Here is a tiny trained network, its code and every weight. The questions are about switching its units off for an input and a target symbol, where a switched-off unit gives its printed mean instead of its output.

import numpy as np


def w(rows, s, z=0):
    codes = np.array(rows[::2]) - 128.0
    scale = np.full(codes.shape[1], s)
    scale[-1] = z or s
    return codes * scale


def f(y):
    return np.maximum(y, 0)


def softmax(a):
    e = np.exp(a - a.max(-1, keepdims=True))
    return e / e.sum(-1, keepdims=True)


def log_softmax(a):
    a = a - a.max(-1, keepdims=True)
    return a - np.log(np.exp(a).sum(-1, keepdims=True))


def net(x, mask):
    ids = ['ΔΘΛΞΠΦαβγεζημτψω'.index(c) for c in x.split()]
    T = len(ids)
    res = E[ids] + P[:T]
    u = 0
    for l in range(3):
        q, k, v = (res @ M[l].T for M in (Q, K, V))
        z = softmax(np.where(np.tri(T) > 0, q @ k.T / 3**0.5, -1e9)) @ v
        res = res + np.where(mask[u], z, O[l][:, -1]) @ O[l][:, :-1]
        u += 1
        y = f(res @ A[l][:, :-1].T + A[l][:, -1])
        res = res + np.where(mask[u : u + 4], y, B[l][:, -1]) @ B[l][:, :-1]
        u += 4
    return log_softmax(res[-1] @ U[:, :-1].T + U[:, -1])


Q, K, V, O, A, B = {}, {}, {}, {}, {}, {}
E = w([
[125,140,119],'Δ',
[87,113,78],'Θ',
[64,109,124],'Λ',
[143,160,108],'Ξ',
[142,151,105],'Π',
[122,94,124],'Φ',
[135,116,108],'α',
[82,77,136],'β',
[110,57,163],'γ',
[142,155,107],'ε',
[227,103,97],'ζ',
[112,69,171],'η',
[131,109,113],'μ',
[71,191,58],'τ',
[119,43,138],'ψ',
[119,255,123],'ω',
],0.018)
P = w([
[162,115,112],'0',
[169,162,88],'1',
[154,175,98],'2',
[140,188,93],'3',
[162,253,103],'4',
[122,208,101],'5',
[109,203,107],'6',
[100,217,106],'7',
[95,227,111],'8',
[86,216,106],'9',
[30,143,131],'10',
[71,230,105],'11',
[38,224,132],'12',
[29,199,100],'13',
],0.0052)
Q[0] = w([
[115,154,12],'0.h0',
[162,152,125],'0.h0',
[114,10,140],'0.h0',
],0.012)
K[0] = w([
[4,132,159],'0.h0',
[190,143,68],'0.h0',
[149,80,199],'0.h0',
],0.015)
V[0] = w([
[148,173,225],'0.h0',
[133,92,255],'0.h0',
[25,103,97],'0.h0',
],0.0056)
O[0] = w([
[71,220,253,76],'0.h0',
[219,195,151,5],'0.h0',
[121,149,60,191],'0.h0',
],0.0055,0.0029)
A[0] = w([
[41,90,67,254],'0.n0',
[151,52,195,135],'0.n1',
[66,130,57,113],'0.n2',
[254,184,119,230],'0.n3',
],0.0087,0.0043)
B[0] = w([
[223,254,67,254],'0.n0',
[155,211,61,144],'0.n1',
[222,185,64,189],'0.n2',
[21,5,80,170],'0.n3',
],0.0071,0.0088)
Q[1] = w([
[200,120,179],'1.h0',
[86,60,137],'1.h0',
[184,150,8],'1.h0',
],0.011)
K[1] = w([
[240,44,164],'1.h0',
[254,123,111],'1.h0',
[76,150,22],'1.h0',
],0.0046)
V[1] = w([
[96,135,2],'1.h0',
[152,172,177],'1.h0',
[74,235,162],'1.h0',
],0.0096)
O[1] = w([
[155,127,202,252],'1.h0',
[89,171,87,120],'1.h0',
[147,254,168,163],'1.h0',
],0.0074,0.017)
A[1] = w([
[170,113,97,159],'1.n0',
[51,240,105,212],'1.n1',
[74,11,164,53],'1.n2',
[179,121,173,4],'1.n3',
],0.011,0.0035)
B[1] = w([
[92,118,139,157],'1.n0',
[186,73,160,250],'1.n1',
[154,213,46,137],'1.n2',
[255,200,125,138],'1.n3',
],0.0095,0.014)
Q[2] = w([
[188,218,206],'2.h0',
[194,244,218],'2.h0',
[164,219,135],'2.h0',
],0.011)
K[2] = w([
[179,189,172],'2.h0',
[249,109,189],'2.h0',
[167,197,134],'2.h0',
],0.014)
V[2] = w([
[157,233,155],'2.h0',
[158,254,53],'2.h0',
[183,174,57],'2.h0',
],0.0066)
O[2] = w([
[20,240,102,246],'2.h0',
[1,82,56,247],'2.h0',
[126,51,42,232],'2.h0',
],0.0099,0.013)
A[2] = w([
[177,93,157,37],'2.n0',
[197,75,158,2],'2.n1',
[124,185,10,186],'2.n2',
[40,185,143,142],'2.n3',
],0.013,0.0064)
B[2] = w([
[151,100,43,130],'2.n0',
[150,111,45,131],'2.n1',
[88,90,205,252],'2.n2',
[254,155,83,197],'2.n3',
],0.0076,0.037)
U = w([
[108,146,102,2],'Δ',
[7,148,147,144],'Θ',
[146,129,125,243],'Λ',
[155,128,80,36],'Ξ',
[146,216,128,135],'Π',
[152,115,121,78],'Φ',
[137,113,138,71],'α',
[80,149,86,94],'β',
[146,123,107,59],'γ',
[102,140,110,95],'ε',
[146,114,122,65],'ζ',
[126,85,143,186],'η',
[163,118,94,72],'μ',
[98,123,175,238],'τ',
[153,118,109,62],'ψ',
[160,133,66,28],'ω',
],0.013,0.0075)

Each question gives the input, a string of symbols that net reads in full, and the target symbol t.
The units are the heads (3 rows each of Q, K, V and O) and the neurons (one row each of A and B). Each row of codes is followed by its name. A weight is (code - 128) times the scale printed after its matrix; where a second scale follows, it is the last column's (O, A, B and U).
mask holds one flag per unit, layer by layer, with each layer's heads first. A switched-off unit (its flag False) gives its mean, the last column of its rows in O or B, instead of its output. The means were averaged over made-up inputs and are rounded, as every weight is.
A unit's drop is (log p(t) with every unit on - log p(t) with that unit switched off) / (log p(t) with every unit on - log p(t) with every unit switched off).
The circuit of an input: a set's keep is (log p(t) with only the set's units on - log p(t) with every unit switched off) / (log p(t) with every unit on - log p(t) with every unit switched off). Starting from the 12 units with the biggest drops (on a tie, the unit counted first), units are removed one at a time, each time the one whose removal leaves the highest keep (on an exact tie, the one counted first), for as long as the keep stays at least 0.8.
circuit, biggest first: the units of the circuit, biggest drop first
unit that matters most: the unit with the biggest drop
top k neurons: the k neurons with the biggest drops, biggest first
top k neurons in layer l: the k neurons of layer l with the biggest drops, biggest first
input Θ α μ, target Θ: unit that matters most => 1.n1
input α ζ ζ ε, target η: circuit, biggest first => (2.h0, 1.h0, 0.n3, 2.n3)
input η τ β ζ γ, target Θ: circuit, biggest first => (0.n2, 1.n1)
input γ ε Θ ω η α ε τ Ξ β Π, target Θ: top 2 neurons => (2.n2, 0.n0)
input Δ Θ α Π, target Θ: top 2 neurons => (1.n1, 2.n3)
input β ζ Θ τ β β α Φ, target Θ: top 2 neurons => (2.n2, 0.n2)
input β Δ Φ Λ β Λ Π Φ Π τ Δ ζ, target Θ: circuit, biggest first => (1.h0, 2.h0, 0.n0)
input ω Λ ε α Λ γ τ Λ ψ, target Θ: top 3 neurons in layer 0 => (0.n0, 0.n2, 0.n3)
input ε ψ ε Θ, target Θ: top 4 neurons => (2.n3, 0.n0, 2.n2, 0.n2)
input β Λ Δ ω ε Φ ψ ψ, target Π: top 3 neurons => (1.n1, 2.n2, 0.n3)
input ψ μ ε Θ Δ, target Θ: top 3 neurons => (1.n1, 2.n3, 0.n0)
input ζ Π Δ, target η: top 2 neurons => (1.n2, 1.n1)
input Ξ Θ Δ, target Θ: top 3 neurons => (1.n1, 0.n0, 0.n3)
input η ω η Θ ε, target Θ: top 3 neurons => (0.n3, 0.n0, 0.n2)
input Θ ω μ, target Π: top 4 neurons => (1.n1, 2.n2, 1.n0, 0.n0)
input Θ Φ η μ β Φ ω β Θ Ξ, target Θ: circuit, biggest first => (2.h0)
input τ Δ ε, target Θ: top 2 neurons => (2.n2, 1.n1)
input Δ ε ψ μ τ γ Φ ζ ζ ω α, target Θ: top 3 neurons in layer 0 => (0.n0, 0.n2, 0.n3)
input ζ γ τ ψ Π β μ, target Θ: top 2 neurons in layer 0 => (0.n2, 0.n0)
input γ Θ ψ, target Θ: circuit, biggest first => (2.n3)
input γ ω Θ α γ μ Λ Δ Θ α ω ε, target Π: top 3 neurons in layer 1 => (1.n1, 1.n0, 1.n2)
